Below are the code and all the weights of a small trained network. Each question names an input and a target symbol and asks about switching units off, where a switched-off unit gives its printed mean instead of its output.

import numpy as np


def w(rows, s, z=0):
    codes = np.array(rows[::2]) - 128.0
    scale = np.full(codes.shape[1], s)
    scale[-1] = z or s
    return codes * scale


def f(y):
    return y / 2 * (1 + np.tanh(0.7978845608 * (y + 0.044715 * y**3)))


def softmax(a):
    e = np.exp(a - a.max(-1, keepdims=True))
    return e / e.sum(-1, keepdims=True)


def log_softmax(a):
    a = a - a.max(-1, keepdims=True)
    return a - np.log(np.exp(a).sum(-1, keepdims=True))


def net(x, mask):
    ids = ['ΔΣβγεμξψ'.index(c) for c in x.split()]
    T = len(ids)
    res = E[ids] + P[:T]
    u = 0
    for l in range(2):
        q, k, v = (res @ M[l].T for M in (Q, K, V))
        z = softmax(np.where(np.tri(T) > 0, q @ k.T / 4**0.5, -1e9)) @ v
        res = res + np.where(mask[u], z, O[l][:, -1]) @ O[l][:, :-1]
        u += 1
        y = f(res @ A[l][:, :-1].T + A[l][:, -1])
        res = res + np.where(mask[u : u + 8], y, B[l][:, -1]) @ B[l][:, :-1]
        u += 8
    return log_softmax(res[-1] @ U[:, :-1].T + U[:, -1])


Q, K, V, O, A, B = {}, {}, {}, {}, {}, {}
E = w([
[93,119,142],'Δ',
[103,85,185],'Σ',
[96,136,61],'β',
[113,81,102],'γ',
[57,111,102],'ε',
[99,98,100],'μ',
[119,255,158],'ξ',
[224,90,119],'ψ',
],0.0066)
P = w([
[249,217,161],'0',
[13,73,9],'1',
[22,65,28],'2',
[57,65,49],'3',
[62,94,31],'4',
[113,82,58],'5',
],0.0019)
Q[0] = w([
[124,44,79],'L0H1',
[5,161,94],'L0H1',
[117,145,152],'L0H1',
[25,64,165],'L0H1',
],0.027)
K[0] = w([
[125,46,65],'L0H1',
[2,174,96],'L0H1',
[116,147,156],'L0H1',
[12,76,161],'L0H1',
],0.026)
V[0] = w([
[102,76,111],'L0H1',
[6,192,108],'L0H1',
[102,51,14],'L0H1',
[141,253,66],'L0H1',
],0.011)
O[0] = w([
[132,87,92,177],'L0H1',
[35,66,196,231],'L0H1',
[88,95,8,252],'L0H1',
[40,209,157,125],'L0H1',
],0.014,0.0046)
A[0] = w([
[132,47,25,253],'L0N1',
[85,122,98,78],'L0N2',
[124,129,123,110],'L0N3',
[247,93,187,159],'L0N4',
[254,187,35,188],'L0N5',
[142,11,177,147],'L0N6',
[60,99,87,94],'L0N7',
[141,77,86,217],'L0N8',
],0.0083,0.0014)
B[0] = w([
[127,63,183,255],'L0N1',
[168,111,118,169],'L0N2',
[135,122,128,130],'L0N3',
[151,252,122,127],'L0N4',
[216,94,241,139],'L0N5',
[122,97,44,159],'L0N6',
[183,100,98,216],'L0N7',
[126,82,132,178],'L0N8',
],0.016,0.013)
Q[1] = w([
[129,112,133],'L1H1',
[111,232,115],'L1H1',
[78,153,183],'L1H1',
[105,9,202],'L1H1',
],0.013)
K[1] = w([
[145,140,117],'L1H1',
[59,77,178],'L1H1',
[42,155,144],'L1H1',
[152,249,50],'L1H1',
],0.013)
V[1] = w([
[130,175,103],'L1H1',
[199,188,70],'L1H1',
[145,209,128],'L1H1',
[77,146,9],'L1H1',
],0.012)
O[1] = w([
[162,103,171,95],'L1H1',
[164,139,220,39],'L1H1',
[211,120,176,118],'L1H1',
[80,10,210,3],'L1H1',
],0.013,0.0054)
A[1] = w([
[59,58,84,190],'L1N1',
[157,118,217,12],'L1N2',
[71,88,57,2],'L1N3',
[33,226,172,246],'L1N4',
[165,206,176,138],'L1N5',
[99,188,89,46],'L1N6',
[6,84,193,109],'L1N7',
[161,27,3,197],'L1N8',
],0.0074,0.0045)
B[1] = w([
[75,51,147,216],'L1N1',
[160,199,91,138],'L1N2',
[152,158,1,182],'L1N3',
[58,153,142,134],'L1N4',
[84,70,146,149],'L1N5',
[149,112,73,141],'L1N6',
[233,70,95,175],'L1N7',
[115,218,179,254],'L1N8',
],0.021,0.037)
U = w([
[151,191,153,137],'Δ',
[177,15,188,96],'Σ',
[130,175,70,79],'β',
[77,131,255,255],'γ',
[213,124,66,30],'ε',
[86,60,35,123],'μ',
[5,170,151,139],'ξ',
[236,129,165,164],'ψ',
],0.0039,0.0057)

Each question gives the input, a string of symbols that net reads in full, and the target symbol t.
The units are the heads (4 rows each of Q, K, V and O) and the neurons (one row each of A and B). Each row of codes is followed by its name. A weight is (code - 128) times the scale printed after its matrix; where a second scale follows, it is the last column's (O, A, B and U).
mask holds one flag per unit, layer by layer, with each layer's heads first. A switched-off unit (its flag False) gives its mean, the last column of its rows in O or B, instead of its output. The means were averaged over made-up inputs and are rounded, as every weight is.
A unit's drop is (log p(t) with every unit on - log p(t) with that unit switched off) / (log p(t) with every unit on - log p(t) with every unit switched off).
The circuit of an input: a set's keep is (log p(t) with only the set's units on - log p(t) with every unit switched off) / (log p(t) with every unit on - log p(t) with every unit switched off). Starting from the 12 units with the biggest drops (on a tie, the unit counted first), units are removed one at a time, each time the one whose removal leaves the highest keep (on an exact tie, the one counted first), for as long as the keep stays at least 0.8.
circuit, biggest first: the units of the circuit, biggest drop first
top k neurons: the k neurons with the biggest drops, biggest first
top k neurons in layer l: the k neurons of layer l with the biggest drops, biggest first
input μ β μ β ε, target ξ: top 2 neurons : L0N1; L1N7
input μ Σ ε, target ξ: circuit, biggest first : L1N8; L1H1
input γ β ε Σ ε Σ, target β: circuit, biggest first : L0H1; L1H1; L0N5; L1N8
input β ε β ξ ε, target Σ: top 3 neurons : L0N1; L0N5; L1N7
input β ε ξ ε Δ, target Σ: circuit, biggest first : L0N1; L1H1; L0H1; L1N7
input Δ Δ γ ψ, target ψ: top 2 neurons : L1N2; L0N5
input γ ψ β ε μ, target β: top 2 neurons : L0N5; L0N1
input Δ Δ ε β Δ γ, target γ: circuit, biggest first : L0H1; L0N1; L1H1; L1N3
input ξ β β ψ, target ψ: top 4 neurons : L0N1; L0N5; L1N1; L1N3
input ε β ε ε ε Σ, target μ: circuit, biggest first : L1H1
input β Δ ε ε, target Σ: circuit, biggest first : L0N1; L0H1; L1H1; L1N7
input Σ μ ε Δ, target ψ: top 2 neurons : L0N4; L0N1
input Σ μ β ψ β, target ψ: circuit, biggest first : L0H1; L1H1; L0N4; L0N1
input ψ ε μ ε μ, target ε: top 3 neurons : L0N5; L0N4; L1N8
input Σ μ ε γ ε β, target ψ: top 2 neurons : L0N4; L0N1
input μ Δ ε Δ, target ξ: top 3 neurons : L0N1; L0N6; L1N7
input ψ β ε, target ε: top 4 neurons : L0N5; L0N4; L1N8; L1N1
input Δ β Σ, target γ: top 2 neurons : L0N1; L1N3
input Δ β Δ, target γ: circuit, biggest first : L0H1; L0N1; L1N3; L1H1
input Δ Δ ξ ε β β, target γ: circuit, biggest first : L0N1; L0H1; L1N3; L1H1
input μ ψ β Σ, target ξ: circuit, biggest first : L1N7
input γ Δ γ, target β: top 3 neurons : L0N5; L0N6; L1N3
input γ β γ ε ε Δ, target β: top 3 neurons in layer 0 : L0N1; L0N5; L0N6
input β μ Σ, target Σ: top 3 neurons : L0N1; L0N5; L1N7
input μ μ Δ ε Δ, target ξ: top neuron in layer 1 : L1N7
input γ ψ β μ γ, target β: top 3 neurons in layer 0 : L0N5; L0N1; L0N6
